Below is a small trained network, with its code and all its weights. Each question gives an input and a class and asks what happens when units are switched off, that is, made to give their printed mean instead of their output.

import numpy as np


def w(rows, s, z=0):
    codes = np.array(rows[::2]) - 128.0
    scale = np.full(codes.shape[1], s)
    scale[-1] = z or s
    return codes * scale


def f(y):
    return np.maximum(y, 0)


def log_softmax(a):
    a = a - a.max(-1, keepdims=True)
    return a - np.log(np.exp(a).sum(-1, keepdims=True))


def net(x, mask):
    res = np.array(x, float).reshape(1, 6) / 4 @ E
    y = f(res @ A[0][:, :-1].T + A[0][:, -1])
    res = res + np.where(mask, y, B[0][:, -1]) @ B[0][:, :-1]
    return log_softmax(res[-1] @ U[:, :-1].T + U[:, -1])


A, B = {}, {}
E = w([
[142,113,177,80,144,52],'x0',
[69,97,151,121,190,96],'x1',
[81,198,50,108,145,135],'x2',
[128,8,42,87,115,144],'x3',
[46,164,114,193,113,120],'x4',
[102,132,202,76,62,194],'x5',
],0.013)
A[0] = w([
[145,121,8,106,125,85,160],'N1',
[115,216,154,105,128,193,153],'N2',
[136,158,192,156,132,133,229],'N3',
[97,100,145,102,84,132,163],'N4',
[144,129,178,60,172,93,106],'N5',
[127,135,139,190,115,100,120],'N6',
[173,144,142,167,143,150,162],'N7',
[63,29,116,174,144,177,193],'N8',
[183,88,69,74,66,129,255],'N9',
[134,92,169,75,120,106,196],'N10',
[128,184,147,111,121,169,154],'N11',
[77,166,165,66,120,103,213],'N12',
],0.017,0.0057)
B[0] = w([
[130,136,21,50,181,186,239],'N1',
[71,91,133,234,93,195,225],'N2',
[192,146,114,182,133,108,199],'N3',
[88,131,163,111,91,116,184],'N4',
[159,36,132,154,177,65,185],'N5',
[193,254,116,152,132,83,164],'N6',
[189,133,106,121,146,161,163],'N7',
[102,113,83,66,29,72,238],'N8',
[104,107,174,68,181,218,252],'N9',
[158,41,191,86,156,107,196],'N10',
[97,95,158,224,30,151,192],'N11',
[29,97,158,196,213,83,199],'N12',
],0.0098,0.02)
U = w([
[21,148,169,203,120,149,13],'0',
[144,98,250,57,146,180,78],'1',
[163,119,144,208,70,201,107],'2',
[133,130,29,105,178,189,195],'3',
[140,106,177,144,203,33,4],'4',
[82,123,101,115,86,76,238],'5',
[181,213,135,184,189,86,137],'6',
],0.013,0.0043)

Each question gives the input, the list of numbers given to net, and the class t.
The units are the neurons (one row each of A and B). Each row of codes is followed by its name. A weight is (code - 128) times the scale printed after its matrix; where a second scale follows, it is the last column's (A, B and U).
mask holds one flag per neuron, in row order. A switched-off neuron (its flag False) gives its mean, the last column of its row in B, instead of its output. The means were averaged over made-up inputs and are rounded, as every weight is.
A unit's drop is (log p(t) with every unit on - log p(t) with that unit switched off) / (log p(t) with every unit on - log p(t) with every unit switched off).
The circuit of an input: a set's keep is (log p(t) with only the set's units on - log p(t) with every unit switched off) / (log p(t) with every unit on - log p(t) with every unit switched off). Starting from all 12 units, units are removed one at a time, each time the one whose removal leaves the highest keep (on an exact tie, the one counted first), for as long as the keep stays at least 0.8.
circuit, biggest first: the units of the circuit, biggest drop first
unit that matters most: the unit with the biggest drop
top k neurons: the k neurons with the biggest drops, biggest first
drop of u: that unit's drop, to one decimal
input [0,4,0,4,7,8], class 5: unit that matters most -> N8
input [-1,5,5,-3,4,-4], class 6: circuit, biggest first -> N6, N9, N8
input [2,-7,2,-6,2,-5], class 6: top 2 neurons -> N6, N9
input [-7,6,-2,1,5,-6], class 5: top 2 neurons -> N8, N9
input [-5,2,-6,3,-8,-5], class 1: top 2 neurons -> N9, N10
input [1,-6,2,-6,-4,-5], class 6: top 4 neurons -> N9, N8, N6, N3
input [-3,-3,-2,-5,5,-3], class 2: top 3 neurons -> N2, N12, N11
input [7,0,-5,-3,6,-3], class 6: top 2 neurons -> N6, N3
input [7,-8,-5,-7,-2,-4], class 6: top 2 neurons -> N6, N3
input [7,-7,8,-7,-7,2], class 0: top 2 neurons -> N12, N2
input [8,3,-8,-4,7,0], class 4: drop of N12 -> 0.0
input [-1,8,2,2,6,-1], class 5: drop of N8 -> 0.1
input [8,-1,-5,1,1,1], class 4: drop of N5 -> 0.3
input [8,0,-3,-2,-8,-2], class 4: unit that matters most -> N5
input [0,7,0,7,-6,-1], class 1: top 2 neurons -> N10, N9
